Below are the code and all the weights of a small trained network. Each question names an input and a target symbol and asks about switching units off, where a switched-off unit gives its printed mean instead of its output.

import numpy as np


def w(rows, s, z=0):
    codes = np.array(rows[::2]) - 128.0
    scale = np.full(codes.shape[1], s)
    scale[-1] = z or s
    return codes * scale


def norm(h):
    return h / np.sqrt((h * h).mean(-1, keepdims=True) + 1e-5)


def f(y):
    return y / 2 * (1 + np.tanh(0.7978845608 * (y + 0.044715 * y**3)))


def softmax(a):
    e = np.exp(a - a.max(-1, keepdims=True))
    return e / e.sum(-1, keepdims=True)


def log_softmax(a):
    a = a - a.max(-1, keepdims=True)
    return a - np.log(np.exp(a).sum(-1, keepdims=True))


def net(x, mask):
    ids = ['ΓΔΦβεζημξπστψω'.index(c) for c in x.split()]
    T = len(ids)
    res = E[ids] + P[:T]
    u = 0
    for l in range(2):
        r = norm(res)
        for j in range(3):
            rows = slice(2 * j, 2 * j + 2)
            q, k, v = (r @ M[l][rows].T for M in (Q, K, V))
            z = softmax(np.where(np.tri(T) > 0, q @ k.T / 2**0.5, -1e9)) @ v
            o = O[l][rows]
            res = res + np.where(mask[u + j], z, o[:, -1]) @ o[:, :-1]
        u += 3
        y = f(norm(res) @ A[l][:, :-1].T + A[l][:, -1])
        res = res + np.where(mask[u : u + 8], y, B[l][:, -1]) @ B[l][:, :-1]
        u += 8
    return log_softmax(norm(res)[-1] @ U[:, :-1].T + U[:, -1])


Q, K, V, O, A, B = {}, {}, {}, {}, {}, {}
E = w([
[90,75,152],'Γ',
[61,146,47],'Δ',
[115,85,122],'Φ',
[137,229,123],'β',
[94,68,102],'ε',
[134,94,213],'ζ',
[195,57,101],'η',
[100,168,151],'μ',
[170,114,211],'ξ',
[249,252,182],'π',
[174,145,151],'σ',
[212,128,106],'τ',
[125,83,96],'ψ',
[182,157,144],'ω',
],0.02)
P = w([
[253,21,124],'0',
[214,46,132],'1',
[181,72,141],'2',
[163,87,145],'3',
[150,102,170],'4',
[153,104,161],'5',
[162,122,154],'6',
[158,126,141],'7',
[151,147,153],'8',
[146,154,140],'9',
[157,148,128],'10',
[156,146,114],'11',
[154,149,124],'12',
],0.0042)
Q[0] = w([
[57,138,245],'L0H0',
[86,210,49],'L0H0',
[192,122,53],'L0H1',
[173,101,40],'L0H1',
[133,142,81],'L0H2',
[107,64,134],'L0H2',
],0.012)
K[0] = w([
[81,176,194],'L0H0',
[80,173,48],'L0H0',
[29,251,65],'L0H1',
[82,169,119],'L0H1',
[148,188,124],'L0H2',
[157,124,196],'L0H2',
],0.011)
V[0] = w([
[76,134,247],'L0H0',
[246,131,44],'L0H0',
[133,123,165],'L0H1',
[93,191,138],'L0H1',
[163,2,105],'L0H2',
[147,142,95],'L0H2',
],0.0076)
O[0] = w([
[207,61,32,90],'L0H0',
[85,38,148,241],'L0H0',
[94,129,3,137],'L0H1',
[70,194,224,83],'L0H1',
[160,144,107,255],'L0H2',
[153,239,61,131],'L0H2',
],0.0042,0.0057)
A[0] = w([
[208,169,128,142],'L0N0',
[98,51,14,210],'L0N1',
[97,183,113,192],'L0N2',
[112,47,104,72],'L0N3',
[33,114,58,48],'L0N4',
[171,193,213,191],'L0N5',
[139,192,127,47],'L0N6',
[166,169,2,254],'L0N7',
],0.0091,0.0037)
B[0] = w([
[170,47,81,205],'L0N0',
[153,101,211,254],'L0N1',
[99,102,254,122],'L0N2',
[188,147,138,186],'L0N3',
[144,87,72,131],'L0N4',
[155,29,114,204],'L0N5',
[151,137,168,116],'L0N6',
[112,55,203,195],'L0N7',
],0.0059,0.0054)
Q[1] = w([
[124,49,109],'L1H0',
[62,232,131],'L1H0',
[166,145,146],'L1H1',
[103,166,81],'L1H1',
[122,159,120],'L1H2',
[142,82,250],'L1H2',
],0.015)
K[1] = w([
[108,249,122],'L1H0',
[165,32,188],'L1H0',
[54,248,172],'L1H1',
[67,95,98],'L1H1',
[146,106,174],'L1H2',
[94,253,177],'L1H2',
],0.012)
V[1] = w([
[64,97,178],'L1H0',
[100,100,4],'L1H0',
[108,80,93],'L1H1',
[165,150,108],'L1H1',
[116,83,107],'L1H2',
[109,151,178],'L1H2',
],0.012)
O[1] = w([
[30,119,40,129],'L1H0',
[143,1,85,3],'L1H0',
[125,199,194,153],'L1H1',
[166,180,2,142],'L1H1',
[157,78,160,155],'L1H2',
[151,149,73,124],'L1H2',
],0.0071,0.0056)
A[1] = w([
[106,124,158,3],'L1N0',
[154,136,186,74],'L1N1',
[11,143,164,184],'L1N2',
[140,52,204,104],'L1N3',
[198,235,125,198],'L1N4',
[247,144,54,214],'L1N5',
[188,81,167,169],'L1N6',
[65,110,149,39],'L1N7',
],0.013,0.0044)
B[1] = w([
[244,137,122,115],'L1N0',
[207,190,98,157],'L1N1',
[126,101,80,136],'L1N2',
[104,164,131,219],'L1N3',
[73,156,121,203],'L1N4',
[92,116,104,241],'L1N5',
[111,152,108,247],'L1N6',
[186,88,105,121],'L1N7',
],0.012,0.011)
U = w([
[159,120,192,85],'Γ',
[138,98,194,172],'Δ',
[169,168,108,215],'Φ',
[71,7,86,120],'β',
[173,114,94,48],'ε',
[243,143,137,61],'ζ',
[170,135,161,221],'η',
[177,94,107,59],'μ',
[144,104,144,58],'ξ',
[78,44,242,94],'π',
[146,108,179,89],'σ',
[39,171,115,132],'τ',
[235,3,179,202],'ψ',
[205,118,5,1],'ω',
],0.013,0.0038)

Each question gives the input, a string of symbols that net reads in full, and the target symbol t.
The units are the heads (2 rows each of Q, K, V and O) and the neurons (one row each of A and B). Each row of codes is followed by its name. A weight is (code - 128) times the scale printed after its matrix; where a second scale follows, it is the last column's (O, A, B and U).
mask holds one flag per unit, layer by layer, with each layer's heads first. A switched-off unit (its flag False) gives its mean, the last column of its rows in O or B, instead of its output. The means were averaged over made-up inputs and are rounded, as every weight is.
A unit's drop is (log p(t) with every unit on - log p(t) with that unit switched off) / (log p(t) with every unit on - log p(t) with every unit switched off).
The circuit of an input: a set's keep is (log p(t) with only the set's units on - log p(t) with every unit switched off) / (log p(t) with every unit on - log p(t) with every unit switched off). Starting from the 12 units with the biggest drops (on a tie, the unit counted first), units are removed one at a time, each time the one whose removal leaves the highest keep (on an exact tie, the one counted first), for as long as the keep stays at least 0.8.
units of the circuit, in order: the units of the circuit, biggest drop first
unit that matters most: the unit with the biggest drop
k most important neurons: the k neurons with the biggest drops, biggest first
k most important neurons of layer l: the k neurons of layer l with the biggest drops, biggest first
which heads matter: for each layer, one digit per head in row order, 1 if its drop is at least 0.15 and else 0, layers parted by /
drop when u is switched off: that unit's drop, to one decimal
input η σ ξ σ, target ω: units of the circuit, in order : (L1H0 L0N0 L0N1 L0N5)
input τ η Δ ε Δ β ξ σ η ε η ζ, target τ: unit that matters most : L0N1
input β η ξ η η ω σ η ε ε ε η, target τ: units of the circuit, in order : (L0H1 L1N4 L0N2 L1H0)
input η β Δ σ ξ η σ η Γ, target β: which heads matter : 100 / 100
input ζ σ η, target ψ: units of the circuit, in order : (L0N1 L1H0)
input η η η η, target ψ: units of the circuit, in order : (L1N4 L1H2)
input Φ ε μ η η ε η μ η β β η, target τ: which heads matter : 000 / 100
input π σ ξ η ω β η η Δ Γ, target β: 3 most important neurons : (L0N5 L0N2 L1N1)
input β ξ ε ω σ η σ β ε Δ σ, target β: 2 most important neurons : (L0N5 L0N0)
input ξ η η η ε Δ σ, target β: which heads matter : 000 / 100
input Φ η η ε σ σ η η ε, target π: 3 most important neurons : (L0N1 L1N4 L1N5)
input ζ π η β ξ Δ η Γ ω, target β: 2 most important neurons : (L0N5 L0N0)
input ξ τ Δ, target β: 2 most important neurons of layer 1 : (L1N2 L1N1)
input ψ η σ σ η η ε ζ Δ Φ, target β: unit that matters most : L1H0
input β ξ η β ψ η η Φ σ ζ σ σ ξ, target τ: 2 most important neurons : (L1N4 L0N2)
input η η β η ξ β ε ψ η η η ζ, target τ: which heads matter : 100 / 101
input Δ ζ η ζ, target β: drop when L0H0 is switched off : 0.9
input Δ Δ ξ ζ, target β: drop when L1H0 is switched off : 1.8
input η η ε ε ω η ε η Δ τ Φ Φ, target β: drop when L0N4 is switched off : 0.2
input η η η ε Φ η Φ τ ξ ε η Δ ξ, target β: unit that matters most : L1H0
input ψ ξ ξ Φ η τ σ, target ω: 2 most important neurons of layer 1 : (L1N4 L1N5)
input Δ Γ η ξ ζ η η η η σ ε τ η, target β: 2 most important neurons of layer 1 : (L1N4 L1N1)
